Below is a small trained network, with its code and all its weights. Each question gives an input and a class and asks what happens when units are switched off, that is, made to give their printed mean instead of their output.

import numpy as np


def w(rows, s, z=0):
    codes = np.array(rows[::2]) - 128.0
    scale = np.full(codes.shape[1], s)
    scale[-1] = z or s
    return codes * scale


def f(y):
    return y / 2 * (1 + np.tanh(0.7978845608 * (y + 0.044715 * y**3)))


def log_softmax(a):
    a = a - a.max(-1, keepdims=True)
    return a - np.log(np.exp(a).sum(-1, keepdims=True))


def net(x, mask):
    res = np.array(x, float).reshape(1, 5) / 4 @ E
    y = f(res @ A[0][:, :-1].T + A[0][:, -1])
    res = res + np.where(mask, y, B[0][:, -1]) @ B[0][:, :-1]
    return log_softmax(res[-1] @ U[:, :-1].T + U[:, -1])


A, B = {}, {}
E = w([
[175,190,86],'x0',
[67,108,153],'x1',
[176,129,151],'x2',
[27,200,135],'x3',
[115,133,255],'x4',
],0.0074)
A[0] = w([
[116,200,157,127],'neuron 1',
[180,186,90,1],'neuron 2',
[127,125,117,107],'neuron 3',
[121,169,139,148],'neuron 4',
[93,69,200,52],'neuron 5',
[128,132,127,127],'neuron 6',
[139,117,135,84],'neuron 7',
[144,93,150,116],'neuron 8',
[124,120,129,94],'neuron 9',
[120,141,133,140],'neuron 10',
[223,185,118,153],'neuron 11',
[118,164,142,148],'neuron 12',
[132,125,82,84],'neuron 13',
[130,153,137,103],'neuron 14',
[104,160,148,153],'neuron 15',
[144,96,35,84],'neuron 16',
[65,92,88,96],'neuron 17',
[102,99,121,92],'neuron 18',
[63,118,141,148],'neuron 19',
[113,172,148,160],'neuron 20',
[151,65,162,63],'neuron 21',
[125,118,138,77],'neuron 22',
[152,58,164,52],'neuron 23',
[114,114,123,103],'neuron 24',
[4,96,110,44],'neuron 25',
],0.016,0.0077)
B[0] = w([
[167,171,167,191],'neuron 1',
[91,88,49,159],'neuron 2',
[126,120,121,119],'neuron 3',
[187,148,126,166],'neuron 4',
[132,124,254,212],'neuron 5',
[130,129,126,128],'neuron 6',
[132,100,137,111],'neuron 7',
[153,82,172,151],'neuron 8',
[105,111,128,111],'neuron 9',
[135,142,126,143],'neuron 10',
[254,163,134,254],'neuron 11',
[154,151,136,166],'neuron 12',
[144,89,90,154],'neuron 13',
[132,129,139,121],'neuron 14',
[141,174,127,187],'neuron 15',
[158,100,37,239],'neuron 16',
[150,201,80,183],'neuron 17',
[105,145,105,128],'neuron 18',
[119,201,86,222],'neuron 19',
[163,164,134,190],'neuron 20',
[125,21,155,159],'neuron 21',
[105,105,123,108],'neuron 22',
[117,15,143,162],'neuron 23',
[113,132,115,120],'neuron 24',
[178,218,185,234],'neuron 25',
],0.033,0.0056)
U = w([
[50,144,211,69],'0',
[92,179,142,119],'1',
[39,118,186,8],'2',
[140,118,116,162],'3',
[164,90,180,144],'4',
[156,178,229,156],'5',
[56,60,254,168],'6',
],0.0058,0.012)

Each question gives the input, the list of numbers given to net, and the class t.
The units are the neurons (one row each of A and B). Each row of codes is followed by its name. A weight is (code - 128) times the scale printed after its matrix; where a second scale follows, it is the last column's (A, B and U).
mask holds one flag per neuron, in row order. A switched-off neuron (its flag False) gives its mean, the last column of its row in B, instead of its output. The means were averaged over made-up inputs and are rounded, as every weight is.
A unit's drop is (log p(t) with every unit on - log p(t) with that unit switched off) / (log p(t) with every unit on - log p(t) with every unit switched off).
The circuit of an input: a set's keep is (log p(t) with only the set's units on - log p(t) with every unit switched off) / (log p(t) with every unit on - log p(t) with every unit switched off). Starting from the 12 units with the biggest drops (on a tie, the unit counted first), units are removed one at a time, each time the one whose removal leaves the highest keep (on an exact tie, the one counted first), for as long as the keep stays at least 0.8.
circuit, biggest first: the units of the circuit, biggest drop first
k most important neurons: the k neurons with the biggest drops, biggest first
drop of u: that unit's drop, to one decimal
input [-1,1,5,1,6], class 6: 4 most important neurons -> [neuron 11; neuron 25; neuron 17; neuron 5]
input [-3,4,0,-6,-5], class 3: circuit, biggest first -> [neuron 16; neuron 5]
input [1,3,2,-6,-3], class 3: circuit, biggest first -> [neuron 5]
input [-1,-6,-6,1,-2], class 1: circuit, biggest first -> [neuron 11; neuron 5]
input [4,-6,2,-2,0], class 4: circuit, biggest first -> [neuron 25; neuron 19]
input [1,-7,5,-7,-2], class 4: 2 most important neurons -> [neuron 11; neuron 19]
input [-7,-4,-1,1,-5], class 1: circuit, biggest first -> [neuron 11; neuron 21; neuron 17]
input [-7,0,-7,1,-3], class 1: circuit, biggest first -> [neuron 11; neuron 17]
input [-6,7,-4,-5,-7], class 3: 2 most important neurons -> [neuron 16; neuron 5]
input [0,-3,-6,2,0], class 1: drop of neuron 5 -> 0.5
input [-2,-5,1,-2,5], class 6: drop of neuron 19 -> 0.1
input [-1,1,2,3,-5], class 3: drop of neuron 25 -> 0.2
